Below are the code and all the weights of a small trained network. Each question names an input and a class and asks about switching units off, where a switched-off unit gives its printed mean instead of its output.

import numpy as np


def w(rows, s, z=0):
    codes = np.array(rows[::2]) - 128.0
    scale = np.full(codes.shape[1], s)
    scale[-1] = z or s
    return codes * scale


def f(y):
    return y / 2 * (1 + np.tanh(0.7978845608 * (y + 0.044715 * y**3)))


def log_softmax(a):
    a = a - a.max(-1, keepdims=True)
    return a - np.log(np.exp(a).sum(-1, keepdims=True))


def net(x, mask):
    res = np.array(x, float).reshape(1, 3) / 4 @ E
    y = f(res @ A[0][:, :-1].T + A[0][:, -1])
    res = res + np.where(mask, y, B[0][:, -1]) @ B[0][:, :-1]
    return log_softmax(res[-1] @ U[:, :-1].T + U[:, -1])


A, B = {}, {}
E = w([
[145,192,156,29],'x0',
[151,38,173,89],'x1',
[3,128,188,128],'x2',
],0.0072)
A[0] = w([
[85,85,143,198,199],'n1',
[79,125,110,202,185],'n2',
[100,81,169,77,135],'n3',
[188,172,131,81,207],'n4',
[157,226,84,169,125],'n5',
[253,93,117,131,254],'n6',
[14,161,162,87,218],'n7',
[121,229,144,62,151],'n8',
[84,201,111,172,168],'n9',
[120,120,138,113,139],'n10',
],0.02,0.0022)
B[0] = w([
[78,89,83,203,208],'n1',
[69,140,148,200,202],'n2',
[192,50,176,141,194],'n3',
[140,130,34,181,212],'n4',
[205,171,140,219,224],'n5',
[170,206,46,34,253],'n6',
[96,203,247,102,247],'n7',
[1,135,59,112,225],'n8',
[165,194,174,114,199],'n9',
[135,107,138,128,137],'n10',
],0.032,0.011)
U = w([
[107,69,109,166,24],'0',
[174,25,205,105,209],'1',
[254,172,131,88,123],'2',
[84,169,171,68,1],'3',
[118,146,169,193,211],'4',
[145,114,72,119,202],'5',
[77,112,99,108,135],'6',
],0.0079,0.0025)

Each question gives the input, the list of numbers given to net, and the class t.
The units are the neurons (one row each of A and B). Each row of codes is followed by its name. A weight is (code - 128) times the scale printed after its matrix; where a second scale follows, it is the last column's (A, B and U).
mask holds one flag per neuron, in row order. A switched-off neuron (its flag False) gives its mean, the last column of its row in B, instead of its output. The means were averaged over made-up inputs and are rounded, as every weight is.
A unit's drop is (log p(t) with every unit on - log p(t) with that unit switched off) / (log p(t) with every unit on - log p(t) with every unit switched off).
The circuit of an input: a set's keep is (log p(t) with only the set's units on - log p(t) with every unit switched off) / (log p(t) with every unit on - log p(t) with every unit switched off). Starting from all 10 units, units are removed one at a time, each time the one whose removal leaves the highest keep (on an exact tie, the one counted first), for as long as the keep stays at least 0.8.
circuit, biggest first: the units of the circuit, biggest drop first
k most important neurons: the k neurons with the biggest drops, biggest first
drop when u is switched off: that unit's drop, to one decimal
input [2,-8,5], class 3: circuit, biggest first	[n7]
input [8,8,-6], class 5: 4 most important neurons	[n4 n7 n8 n5]
input [8,-5,-4], class 5: 3 most important neurons	[n8 n5 n4]
input [-7,-1,-6], class 2: 2 most important neurons	[n6 n8]
input [1,-4,-3], class 2: 2 most important neurons	[n1 n5]
input [2,2,3], class 3: 3 most important neurons	[n5 n7 n1]
input [-8,3,0], class 0: 2 most important neurons	[n7 n1]
input [4,-1,1], class 3: 4 most important neurons	[n1 n5 n7 n2]
input [5,2,-2], class 5: 2 most important neurons	[n7 n4]
input [5,-7,-7], class 5: 3 most important neurons	[n8 n4 n7]
input [-3,8,2], class 1: 3 most important neurons	[n3 n8 n4]
input [-5,5,-1], class 5: 2 most important neurons	[n7 n8]
input [0,-6,5], class 3: 2 most important neurons	[n7 n4]
input [6,-5,-8], class 5: circuit, biggest first	[n4]
input [5,3,1], class 6: circuit, biggest first	[n9 n8]
input [5,8,-1], class 2: 2 most important neurons	[n1 n8]
input [3,-3,-4], class 5: drop when n7 is switched off	0.9
input [4,7,2], class 1: drop when n7 is switched off	0.0
input [-1,-3,8], class 3: drop when n2 is switched off	-0.3
input [7,-1,-1], class 6: circuit, biggest first	[n8]
